array([[ -0.697,  -2.509, -18.522, -24.280,  15.257,  -4.497, -18.752,
        -14.697,  -7.436, -25.090,  -4.590,  -7.921,  -2.833, -19.159,
          1.275],
       [ -9.105,  -8.928,  -2.257, -17.073, -16.993,  -7.373,  25.548,
         -9.746,  -4.585,  -2.315, -16.740, -25.537, -12.243,  -5.907,
         -8.009],
       [  9.347,   1.659, -12.439, -20.216,  14.036,  -6.338, -16.113,
         -8.776,  -8.567, -20.636,   0.642,   8.199, -18.201, -14.362,
        -14.613],
       [ -7.150,   3.335,   6.544,   8.698,  -8.664,  12.285, -18.340,
          9.217,  -8.611,   3.226, -14.015,   4.849,   3.831,  -0.488,
        -15.628],
       [ -6.863,  -4.821, -21.614, -25.959,  12.256,  -2.566, -19.441,
        -16.278,  -5.670, -23.632,  -8.157, -10.864,  -1.843, -17.389,
          4.505],
       [  9.185,   0.903, -13.003, -20.763,  15.052,  -6.647, -15.966,
         -8.799,  -9.585, -21.812,   0.662,   6.965, -15.912, -15.457,
        -13.282],
       [ -1.865,  11.643,   7.593,   1.164,  -7.470,   7.881, -18.302,
          9.652,  -4.020,   7.065, -12.909,   5.296,   1.545,  -1.430,
        -14.521],
       [  5.815, -28.551,   3.905,  -4.175, -17.411, -23.329,   6.648,
         -8.018,  -6.360,  -2.916,  -1.704, -19.934, -17.749,   3.449,
         -0.230],
       [-16.654, -25.577,   5.941,  12.998,  -5.507, -30.104,  -3.346,
         -4.425,  -5.524,  -8.616,   3.949,  -4.032,  -4.499,  -4.485,
          3.661],
       [  4.578,  18.556,  -0.610, -10.358,  -0.083,  -0.553, -19.337,
         -3.176,   3.814,   8.034,  -1.776,   5.640, -15.189,  -0.197,
        -16.458],
       [-16.895, -25.162,   5.512,  12.875,  -5.551, -29.824,  -3.547,
         -4.243,  -6.094,  -8.425,   4.110,  -3.654,  -4.003,  -4.494,
          3.707],
       [ -5.043, -14.070,  -0.157, -17.295, -16.758, -11.535,  23.079,
         -6.275,  -7.921,   1.139, -11.908, -25.656, -17.185,  -0.833,
         -4.594],
       [-11.343,  -6.889, -24.817, -19.493, -25.693,  -3.842,   3.777,
        -17.700,  -5.003, -14.572, -25.973, -13.966,   0.139, -19.359,
         -9.683]])
The entry just right of -1.776 is 5.640
The entry just left of -16.278 -> -19.441
The entry just left of -25.577 is -16.654
Read off the entry just left of -4.425.
Answer: -3.346
Read off the entry just left of -30.104.
Answer: -5.507
Read off the entry just left of 1.545.
Answer: 5.296
The entry just left of -5.524 -> -4.425
Read off the entry at the centre.
Answer: 9.652
The entry just right of -14.015: 4.849
The entry just right of the largest entry -> -9.746
The entry just right of 14.036: -6.338
The smallest entry -> -30.104
Read off the entry just left of -2.916.
Answer: -6.360
Read off the maximum.
Answer: 25.548
The entry just right of -4.175 is -17.411
The entry just right of -2.833 -> -19.159
Read off the entry just right of -3.842.
Answer: 3.777

[[4504, 4097, 5842, 5246, 6130, 3198, 6080, 6636, 6425, 2991], [6094, 4681, 3406, 3877, 7548, 3796, 5497, 6306, 5191, 7956], [5692, 5215, 3866, 4233, 7713, 3444, 5619, 6316, 5425, 8151], [4563, 5674, 4583, 4882, 5164, 3653, 5048, 4994, 5682, 4245]]
Which number is the entry just right of 5246?
A: 6130
Which number is the entry just right of 5191?
A: 7956
Which number is the entry just right of 5692?
A: 5215
The entry just right of 6130: 3198
Which number is the largest entry?
A: 8151
The entry just left of the smallest entry is 6425
The entry just left of 4681 -> 6094
The smallest entry is 2991
The entry just left of 5191: 6306
The entry just left of 5048: 3653

[[140 213 151 108 145  71  85  52 120  92  95  97  80]
 [114 145  63 150 159  80 135  80 110  49 169  64  51]
 [100  96  83 122 156 106 162 128  79 142 147  95  57]
 [106 148 127 157 130  89 120  77  94  89 162 100 111]
 [ 75  76  58  85 125 111 101 106 101 140  77  40 123]
 [ 84 158 103 141 161  74 142  81 116 128 157 192  46]
 [133 140 153 101 115  94  46  94  97 115 106  87 144]
 [114 130 110 131 160 101 106  33  99  34  70  97  48]
 [109 188 100 117 155  95 109  46  69  56 157 129  59]
 [ 76 108 101 109 121 112  70  86 135 116  25 121 131]
 [127 113 127  63 119 100 106  57 105 140  58  59 136]
 [ 60 121  82  84 147 110 146 115  97 147  69  98  75]
 [125 174  82 159 143  59 124  67 114 112 125  61  85]]
The second entry on the main diagonal is 145
Find the bottom-left entry.
A: 125
The last entry of the smallest entry's row is 131
Find the top-left entry.
A: 140
Find the 2nd smallest entry.
A: 33
Find the 5th-last entry, reading row by row.
A: 114
Find the last entry, reading row by row.
A: 85
Find the entry directly below 83.
A: 127
The fifth entry in reading order: 145
The entry directly below 158 -> 140
Find the entry just right of the smallest entry.
A: 121
Find the 4th entry, reading row by row.
A: 108
The smallest entry in the last column: 46
Find the entry just left of the smallest entry.
A: 116
Find the 2nd entry on the diagonal from the top-right corner.
A: 64
The entry directly below 87: 97
Find the entry just right of the largest entry.
A: 151
The entry directly above the centre entry -> 142
The fourth entry from the end, reading row by row -> 112
Find the centre entry.
A: 46
The 1st entry on the diagonal from the top-right corner -> 80
Find the entry just left of the centre entry.
A: 94
Find the 3rd largest entry.
A: 188
Find the largest entry in the last row.
A: 174
The largest entry in the first row: 213
Find the entry just left of 52.
A: 85
Find the entry just right of 34.
A: 70
Find the entry directly below the centre entry.
A: 106
Find the entry just right of 49.
A: 169
The entry directly below 49 is 142

A =
[[-0.28  4.08  3.56 -3.99  1.61 -2.10  0.20  4.01  0.01 -3.83 -2.28]
 [ 5.54  0.80  4.43  3.73 -3.62  2.12  0.80  0.18  2.38 -4.93  0.63]]
Find the top-left entry.
-0.28
Find the top entry of the column that holds the smallest entry.
-3.83
The second entry on the diagonal from the top-right corner: -4.93
The bottom-left entry is 5.54
The fifth entry in reading order is 1.61
Find the 2nd largest entry.
4.43
The second entry, reading row by row: 4.08
The top-right entry -> -2.28
The entry just left of the smallest entry -> 2.38
The entry just right of -3.62: 2.12
Find the entry in the bottom-right corner.
0.63
The entry just right of the largest entry -> 0.80
Find the entry just left of -3.83.
0.01
Find the fifth-last entry, reading row by row.
0.80
Find the entry just left of 2.12.
-3.62
